Below are the code and all the weights of a small trained network. Each question names an input and a class and asks about switching units off, where a switched-off unit gives its printed mean instead of its output.

import numpy as np


def w(rows, s, z=0):
    codes = np.array(rows[::2]) - 128.0
    scale = np.full(codes.shape[1], s)
    scale[-1] = z or s
    return codes * scale


def f(y):
    return np.maximum(y, 0)


def log_softmax(a):
    a = a - a.max(-1, keepdims=True)
    return a - np.log(np.exp(a).sum(-1, keepdims=True))


def net(x, mask):
    res = np.array(x, float).reshape(1, 4) / 4 @ E
    y = f(res @ A[0][:, :-1].T + A[0][:, -1])
    res = res + np.where(mask, y, B[0][:, -1]) @ B[0][:, :-1]
    return log_softmax(res[-1] @ U[:, :-1].T + U[:, -1])


A, B = {}, {}
E = w([
[82,120,156,183,252,158],'x0',
[137,166,113,104,135,177],'x1',
[209,114,19,119,178,103],'x2',
[76,16,76,75,121,164],'x3',
],0.011)
A[0] = w([
[77,67,112,156,214,177,81],'neuron 0',
[151,135,92,64,89,101,80],'neuron 1',
[115,143,114,100,78,63,55],'neuron 2',
[186,90,98,116,167,45,91],'neuron 3',
[158,182,120,207,134,65,65],'neuron 4',
[78,7,60,113,115,190,70],'neuron 5',
[186,133,53,103,162,134,129],'neuron 6',
[108,153,173,178,208,93,99],'neuron 7',
[128,82,101,148,106,184,70],'neuron 8',
[171,146,101,134,64,115,159],'neuron 9',
[161,189,192,186,99,94,129],'neuron 10',
[118,142,133,153,115,177,254],'neuron 11',
[87,81,118,150,169,159,143],'neuron 12',
[129,74,161,167,128,2,178],'neuron 13',
[177,205,127,159,145,104,112],'neuron 14',
[112,131,110,109,41,131,169],'neuron 15',
[57,151,194,116,54,169,176],'neuron 16',
[103,112,104,207,191,148,60],'neuron 17',
[137,137,132,109,117,124,96],'neuron 18',
],0.011,0.0089)
B[0] = w([
[140,165,109,185,104,113,213],'neuron 0',
[151,171,110,203,93,93,180],'neuron 1',
[127,190,135,210,64,122,160],'neuron 2',
[75,95,166,128,154,2,185],'neuron 3',
[56,152,157,54,48,109,186],'neuron 4',
[36,188,163,42,45,147,225],'neuron 5',
[73,69,216,175,207,47,206],'neuron 6',
[141,216,92,155,103,125,208],'neuron 7',
[120,168,148,117,105,49,150],'neuron 8',
[152,175,137,175,163,157,205],'neuron 9',
[49,122,104,57,111,131,220],'neuron 10',
[153,102,50,83,195,119,223],'neuron 11',
[114,173,65,144,105,131,196],'neuron 12',
[151,95,46,122,195,165,202],'neuron 13',
[48,125,113,65,89,120,202],'neuron 14',
[162,191,70,186,144,96,213],'neuron 15',
[103,94,166,173,210,34,246],'neuron 16',
[143,194,190,190,61,122,184],'neuron 17',
[110,161,134,122,140,140,136],'neuron 18',
],0.0081,0.012)
U = w([
[76,139,140,26,24,133,91],'0',
[127,127,38,113,144,133,245],'1',
[146,191,104,204,74,135,44],'2',
[100,79,244,152,158,87,62],'3',
[174,94,40,72,163,193,229],'4',
[199,47,202,68,47,250,65],'5',
[213,29,188,98,32,252,56],'6',
],0.011)

Each question gives the input, the list of numbers given to net, and the class t.
The units are the neurons (one row each of A and B). Each row of codes is followed by its name. A weight is (code - 128) times the scale printed after its matrix; where a second scale follows, it is the last column's (A, B and U).
mask holds one flag per neuron, in row order. A switched-off neuron (its flag False) gives its mean, the last column of its row in B, instead of its output. The means were averaged over made-up inputs and are rounded, as every weight is.
A unit's drop is (log p(t) with every unit on - log p(t) with that unit switched off) / (log p(t) with every unit on - log p(t) with every unit switched off).
The circuit of an input: a set's keep is (log p(t) with only the set's units on - log p(t) with every unit switched off) / (log p(t) with every unit on - log p(t) with every unit switched off). Starting from the 12 units with the biggest drops (on a tie, the unit counted first), units are removed one at a time, each time the one whose removal leaves the highest keep (on an exact tie, the one counted first), for as long as the keep stays at least 0.8.
circuit, biggest first: the units of the circuit, biggest drop first
top k neurons: the k neurons with the biggest drops, biggest first
drop when u is switched off: that unit's drop, to one decimal
input [-1,3,-5,-1], class 3: circuit, biggest first -> [neuron 16]
input [-1,8,-5,-1], class 1: top 4 neurons -> [neuron 6; neuron 11; neuron 3; neuron 17]
input [-8,-4,-2,7], class 2: top 2 neurons -> [neuron 15; neuron 1]
input [-5,-2,6,0], class 3: circuit, biggest first -> [neuron 6; neuron 3]
input [-5,-3,5,4], class 2: circuit, biggest first -> [neuron 1; neuron 11]
input [3,-5,4,5], class 0: top 3 neurons -> [neuron 5; neuron 16; neuron 15]
input [7,4,5,3], class 2: circuit, biggest first -> [neuron 17; neuron 0]
input [6,-6,-2,-6], class 0: circuit, biggest first -> [neuron 4; neuron 10]
input [-5,0,7,3], class 3: top 2 neurons -> [neuron 6; neuron 3]
input [-3,-6,-4,-1], class 1: top 2 neurons -> [neuron 6; neuron 13]
input [6,-7,-6,2], class 1: circuit, biggest first -> [neuron 13; neuron 6]
input [-6,8,-6,7], class 1: top 2 neurons -> [neuron 15; neuron 16]
input [3,7,-3,7], class 0: top 2 neurons -> [neuron 5; neuron 13]
input [-5,1,7,8], class 0: circuit, biggest first -> [neuron 5]
input [-1,4,7,-6], class 3: top 2 neurons -> [neuron 6; neuron 5]
input [7,-5,-4,6], class 2: top 2 neurons -> [neuron 0; neuron 17]
input [4,-7,-7,5], class 1: circuit, biggest first -> [neuron 12; neuron 13]
input [0,1,4,-5], class 0: circuit, biggest first -> [neuron 4; neuron 14]
input [-6,-8,-1,3], class 1: top 4 neurons -> [neuron 13; neuron 17; neuron 0; neuron 7]
input [8,4,2,-2], class 2: circuit, biggest first -> [neuron 17]
input [-7,3,5,5], class 2: top 2 neurons -> [neuron 1; neuron 15]
input [0,-6,-6,1], class 1: top 4 neurons -> [neuron 6; neuron 13; neuron 3; neuron 17]
input [-7,6,6,-3], class 2: top 2 neurons -> [neuron 1; neuron 9]
input [-6,-7,-8,-3], class 3: drop when neuron 12 is switched off -> 0.2
input [6,6,8,6], class 3: drop when neuron 6 is switched off -> 0.8
